Below are the code and all the weights of a small trained network. Each question names an input and a class and asks about switching units off, where a switched-off unit gives its printed mean instead of its output.

import numpy as np


def w(rows, s, z=0):
    codes = np.array(rows[::2]) - 128.0
    scale = np.full(codes.shape[1], s)
    scale[-1] = z or s
    return codes * scale


def norm(h):
    return h / np.sqrt((h * h).mean(-1, keepdims=True) + 1e-5)


def f(y):
    return y / 2 * (1 + np.tanh(0.7978845608 * (y + 0.044715 * y**3)))


def log_softmax(a):
    a = a - a.max(-1, keepdims=True)
    return a - np.log(np.exp(a).sum(-1, keepdims=True))


def net(x, mask):
    res = np.array(x, float).reshape(1, 8) / 4 @ E
    u = 0
    for l in range(4):
        y = f(norm(res) @ A[l][:, :-1].T + A[l][:, -1])
        res = res + np.where(mask[u : u + 4], y, B[l][:, -1]) @ B[l][:, :-1]
        u += 4
    return log_softmax(norm(res)[-1] @ U[:, :-1].T + U[:, -1])


A, B = {}, {}
E = w([
[65,124,91,121,45],'x0',
[118,143,118,157,129],'x1',
[144,95,150,63,123],'x2',
[130,123,133,112,130],'x3',
[130,127,128,129,132],'x4',
[132,116,135,112,132],'x5',
[205,3,61,158,110],'x6',
[226,230,30,146,141],'x7',
],0.0055)
A[0] = w([
[172,138,182,191,222,254],'0.n0',
[80,42,254,179,165,19],'0.n1',
[140,141,36,97,249,86],'0.n2',
[58,99,153,168,112,66],'0.n3',
],0.007,0.0017)
B[0] = w([
[158,86,153,92,2,239],'0.n0',
[19,154,57,85,140,254],'0.n1',
[117,163,94,110,90,189],'0.n2',
[95,146,82,173,69,160],'0.n3',
],0.0093,0.0032)
A[1] = w([
[148,67,25,214,87,111],'1.n0',
[129,139,17,138,201,147],'1.n1',
[142,56,59,3,199,181],'1.n2',
[174,2,70,173,136,5],'1.n3',
],0.0061,0.0017)
B[1] = w([
[188,84,184,131,97,252],'1.n0',
[2,106,175,63,108,169],'1.n1',
[133,156,126,151,54,231],'1.n2',
[195,144,202,222,229,208],'1.n3',
],0.0054,0.0028)
A[2] = w([
[153,139,206,132,55,132],'2.n0',
[51,130,80,142,68,251],'2.n1',
[80,255,244,115,145,68],'2.n2',
[228,207,60,128,142,179],'2.n3',
],0.0071,0.0021)
B[2] = w([
[178,184,184,134,94,177],'2.n0',
[241,203,138,25,91,255],'2.n1',
[162,60,176,197,238,215],'2.n2',
[2,113,66,65,104,230],'2.n3',
],0.0084,0.0046)
A[3] = w([
[117,253,222,146,191,5],'3.n0',
[207,14,12,98,143,106],'3.n1',
[206,67,73,156,127,156],'3.n2',
[224,204,211,37,130,158],'3.n3',
],0.0055,0.0024)
B[3] = w([
[92,2,234,152,137,164],'3.n0',
[39,147,172,180,209,183],'3.n1',
[140,182,232,133,155,166],'3.n2',
[251,75,97,144,100,254],'3.n3',
],0.0078,0.0042)
U = w([
[2,150,82,52,104,231],'0',
[116,94,240,199,201,6],'1',
[161,145,162,117,82,107],'2',
],0.0085,0.0011)

Each question gives the input, the list of numbers given to net, and the class t.
The units are the neurons (one row each of A and B). Each row of codes is followed by its name. A weight is (code - 128) times the scale printed after its matrix; where a second scale follows, it is the last column's (A, B and U).
mask holds one flag per neuron, layer by layer. A switched-off neuron (its flag False) gives its mean, the last column of its row in B, instead of its output. The means were averaged over made-up inputs and are rounded, as every weight is.
A unit's drop is (log p(t) with every unit on - log p(t) with that unit switched off) / (log p(t) with every unit on - log p(t) with every unit switched off).
The circuit of an input: a set's keep is (log p(t) with only the set's units on - log p(t) with every unit switched off) / (log p(t) with every unit on - log p(t) with every unit switched off). Starting from the 12 units with the biggest drops (on a tie, the unit counted first), units are removed one at a time, each time the one whose removal leaves the highest keep (on an exact tie, the one counted first), for as long as the keep stays at least 0.8.
circuit, biggest first: the units of the circuit, biggest drop first
k most important neurons: the k neurons with the biggest drops, biggest first
k most important neurons of layer l: the k neurons of layer l with the biggest drops, biggest first
drop of u: that unit's drop, to one decimal
input [-8,-4,-5,-5,4,-8,-2,-5], class 2: circuit, biggest first => 0.n0
input [-1,6,2,-4,-1,-1,1,4], class 0: 2 most important neurons => 2.n3, 0.n1
input [-5,2,5,6,5,0,5,-5], class 0: 3 most important neurons => 0.n1, 2.n2, 2.n0
input [3,3,-8,-1,7,-6,-5,4], class 1: 4 most important neurons => 2.n2, 0.n1, 3.n0, 0.n0
input [3,6,7,4,7,0,6,4], class 1: 3 most important neurons => 2.n1, 0.n1, 1.n0
input [4,-6,8,-4,-4,1,-8,2], class 1: circuit, biggest first => 2.n2, 0.n0
input [-3,0,8,-6,6,1,3,7], class 0: 2 most important neurons => 2.n3, 2.n1
input [6,-8,-7,6,5,-8,-6,2], class 1: 3 most important neurons => 2.n2, 0.n0, 3.n0
input [-3,-8,6,6,6,-8,6,-8], class 0: 2 most important neurons => 0.n1, 2.n2
input [6,2,-2,5,5,-2,6,7], class 0: circuit, biggest first => 2.n3, 3.n3
input [-3,6,5,3,-4,2,7,5], class 1: 2 most important neurons => 0.n1, 3.n1
input [-2,2,-2,6,2,-5,6,4], class 1: 3 most important neurons => 0.n1, 2.n1, 3.n1
input [-2,0,7,-7,5,4,-7,3], class 1: 2 most important neurons => 2.n2, 2.n1
input [-2,0,0,8,3,2,2,7], class 0: circuit, biggest first => 2.n3
input [-4,-8,5,8,2,7,8,-1], class 1: 2 most important neurons => 2.n1, 3.n1
input [8,-1,3,2,-5,4,-3,3], class 2: 2 most important neurons of layer 0 => 0.n1, 0.n2
input [-5,-6,-7,8,-4,-8,0,7], class 0: 2 most important neurons of layer 2 => 2.n3, 2.n1
input [0,5,-6,-8,-1,-6,3,8], class 0: drop of 2.n3 => 0.6
input [-4,0,-6,-8,-6,-8,2,-5], class 0: drop of 2.n1 => -0.1
input [-2,7,2,-3,-1,-6,1,-4], class 0: circuit, biggest first => 0.n1
input [-1,-8,4,2,-1,6,-4,1], class 1: drop of 0.n0 => 0.2
